Here is a tiny trained network, its code and every weight. The questions are about switching its units off for an input and a class, where a switched-off unit gives its printed mean instead of its output.

import numpy as np


def w(rows, s, z=0):
    codes = np.array(rows[::2]) - 128.0
    scale = np.full(codes.shape[1], s)
    scale[-1] = z or s
    return codes * scale


def f(y):
    return y / 2 * (1 + np.tanh(0.7978845608 * (y + 0.044715 * y**3)))


def log_softmax(a):
    a = a - a.max(-1, keepdims=True)
    return a - np.log(np.exp(a).sum(-1, keepdims=True))


def net(x, mask):
    res = np.array(x, float).reshape(1, 7) / 4 @ E
    y = f(res @ A[0][:, :-1].T + A[0][:, -1])
    res = res + np.where(mask, y, B[0][:, -1]) @ B[0][:, :-1]
    return log_softmax(res[-1] @ U[:, :-1].T + U[:, -1])


A, B = {}, {}
E = w([
[3,190,164,134,56,128],'x0',
[78,103,76,222,200,184],'x1',
[128,125,123,128,127,127],'x2',
[140,243,132,167,164,57],'x3',
[128,129,128,130,126,127],'x4',
[77,102,240,103,222,96],'x5',
[111,192,74,37,169,200],'x6',
],0.0062)
A[0] = w([
[100,157,96,21,160,139,103],'n0',
[154,78,183,195,120,87,104],'n1',
[106,124,89,200,192,191,59],'n2',
[161,140,144,72,107,103,57],'n3',
[203,120,123,129,177,128,79],'n4',
[108,117,198,124,150,141,166],'n5',
[93,75,137,99,89,171,103],'n6',
[162,133,162,92,87,93,98],'n7',
[152,69,155,115,119,197,95],'n8',
[163,165,148,10,102,132,84],'n9',
[192,111,108,116,176,93,79],'n10',
[142,135,124,105,103,78,62],'n11',
[242,90,118,114,181,121,70],'n12',
[165,171,146,159,132,111,181],'n13',
[120,125,107,116,125,114,255],'n14',
[83,98,173,100,175,100,51],'n15',
[58,150,141,129,88,128,40],'n16',
[127,165,119,80,163,190,51],'n17',
[91,150,134,128,110,134,39],'n18',
[118,181,94,82,172,136,97],'n19',
[68,163,158,165,76,145,75],'n20',
[156,162,42,125,66,141,55],'n21',
[185,144,171,86,86,121,117],'n22',
[89,152,68,88,186,146,70],'n23',
[167,208,131,155,164,87,147],'n24',
[100,115,92,178,141,142,61],'n25',
[155,103,101,108,170,83,46],'n26',
[144,208,129,159,166,106,69],'n27',
[106,116,166,71,204,102,132],'n28',
[225,126,141,157,164,164,72],'n29',
[132,88,153,208,67,37,51],'n30',
[120,126,187,111,179,134,71],'n31',
[107,70,121,90,113,185,167],'n32',
[164,128,101,166,45,134,206],'n33',
[169,124,144,72,109,97,92],'n34',
[159,118,157,71,99,96,107],'n35',
],0.011,0.0077)
B[0] = w([
[133,41,136,75,115,162,189],'n0',
[157,43,100,70,176,153,196],'n1',
[80,103,232,253,203,132,186],'n2',
[113,80,187,236,134,170,136],'n3',
[55,180,179,90,82,137,157],'n4',
[165,170,117,90,143,146,200],'n5',
[139,146,192,140,68,13,165],'n6',
[83,108,129,198,191,142,160],'n7',
[167,154,130,147,33,11,162],'n8',
[95,68,173,185,186,148,190],'n9',
[46,190,152,85,52,149,156],'n10',
[117,73,187,205,130,202,125],'n11',
[44,175,132,100,73,152,191],'n12',
[150,113,131,86,132,81,197],'n13',
[130,160,153,62,216,70,254],'n14',
[195,218,169,186,80,214,153],'n15',
[42,201,168,67,33,157,144],'n16',
[133,2,83,110,124,169,146],'n17',
[62,111,101,97,19,172,117],'n18',
[163,51,159,47,111,119,167],'n19',
[60,165,211,73,86,150,168],'n20',
[221,201,233,132,92,200,179],'n21',
[96,146,126,204,192,145,172],'n22',
[131,13,161,119,150,138,161],'n23',
[143,72,132,145,72,32,215],'n24',
[140,116,248,204,165,179,136],'n25',
[90,155,177,87,45,175,124],'n26',
[166,86,211,168,34,48,163],'n27',
[198,196,148,134,117,181,196],'n28',
[41,173,164,68,83,166,158],'n29',
[131,15,98,49,96,226,190],'n30',
[188,179,130,172,49,165,147],'n31',
[148,118,150,130,114,27,207],'n32',
[165,159,185,96,184,159,233],'n33',
[101,104,162,194,167,130,150],'n34',
[108,137,156,165,167,117,164],'n35',
],0.0091,0.0065)
U = w([
[113,136,133,121,157,129,254],'0',
[37,154,132,113,99,159,81],'1',
[81,101,154,210,170,150,59],'2',
[134,57,119,101,123,175,47],'3',
[125,146,121,123,157,121,241],'4',
[193,174,134,154,112,181,58],'5',
[137,112,132,159,84,64,51],'6',
[134,156,1,138,165,123,32],'7',
],0.016,0.013)

Each question gives the input, the list of numbers given to net, and the class t.
The units are the neurons (one row each of A and B). Each row of codes is followed by its name. A weight is (code - 128) times the scale printed after its matrix; where a second scale follows, it is the last column's (A, B and U).
mask holds one flag per neuron, in row order. A switched-off neuron (its flag False) gives its mean, the last column of its row in B, instead of its output. The means were averaged over made-up inputs and are rounded, as every weight is.
A unit's drop is (log p(t) with every unit on - log p(t) with that unit switched off) / (log p(t) with every unit on - log p(t) with every unit switched off).
The circuit of an input: a set's keep is (log p(t) with only the set's units on - log p(t) with every unit switched off) / (log p(t) with every unit on - log p(t) with every unit switched off). Starting from the 12 units with the biggest drops (on a tie, the unit counted first), units are removed one at a time, each time the one whose removal leaves the highest keep (on an exact tie, the one counted first), for as long as the keep stays at least 0.8.
units of the circuit, in order: the units of the circuit, biggest drop first
unit that matters most: the unit with the biggest drop
top k neurons: the k neurons with the biggest drops, biggest first
drop of u: that unit's drop, to one decimal
input [4,-8,0,3,0,2,-7], class 2: units of the circuit, in order	(n7; n22)
input [6,2,-2,-7,-2,-1,1], class 6: unit that matters most	n6
input [7,2,-5,3,5,8,7], class 5: units of the circuit, in order	(n28; n15)
input [6,-6,2,-4,3,8,8], class 3: top 2 neurons	(n0; n17)
input [8,1,7,-3,7,5,-3], class 1: top 2 neurons	(n16; n20)
input [-4,0,4,-5,6,7,-5], class 5: units of the circuit, in order	(n15; n28; n31)
input [-6,-1,1,5,-4,7,4], class 5: top 2 neurons	(n28; n31)
input [-3,-1,4,-7,-7,-8,-3], class 5: top 2 neurons	(n21; n33)
input [2,-3,-3,-6,0,-2,2], class 6: units of the circuit, in order	(n6; n32)
input [-3,-2,5,-2,1,0,-8], class 3: top 2 neurons	(n30; n1)
input [-2,1,1,8,5,7,-1], class 6: units of the circuit, in order	(n24; n27)
input [6,7,-6,-4,-2,-3,5], class 2: top 2 neurons	(n2; n25)
input [-8,8,3,-3,5,0,5], class 1: units of the circuit, in order	(n12; n29)
input [-7,0,1,-5,3,-8,-1], class 5: units of the circuit, in order	(n21)
input [-2,-3,5,-5,0,6,-1], class 5: units of the circuit, in order	(n28; n15; n31)
input [-7,-4,-4,8,1,-4,0], class 6: top 3 neurons	(n24; n27; n13)
input [-7,-3,-6,-8,-5,-1,0], class 6: top 2 neurons	(n8; n32)
input [5,7,4,7,-5,-7,1], class 2: top 4 neurons	(n2; n25; n5; n28)
input [-8,-1,-6,5,-6,-1,-8], class 1: top 4 neurons	(n12; n10; n29; n4)
input [-2,8,0,-8,7,-6,5], class 2: units of the circuit, in order	(n2)
input [-6,-8,3,-6,8,4,-8], class 2: top 2 neurons	(n22; n7)
input [-8,-3,1,-6,-6,-1,-4], class 1: drop of n29	0.1
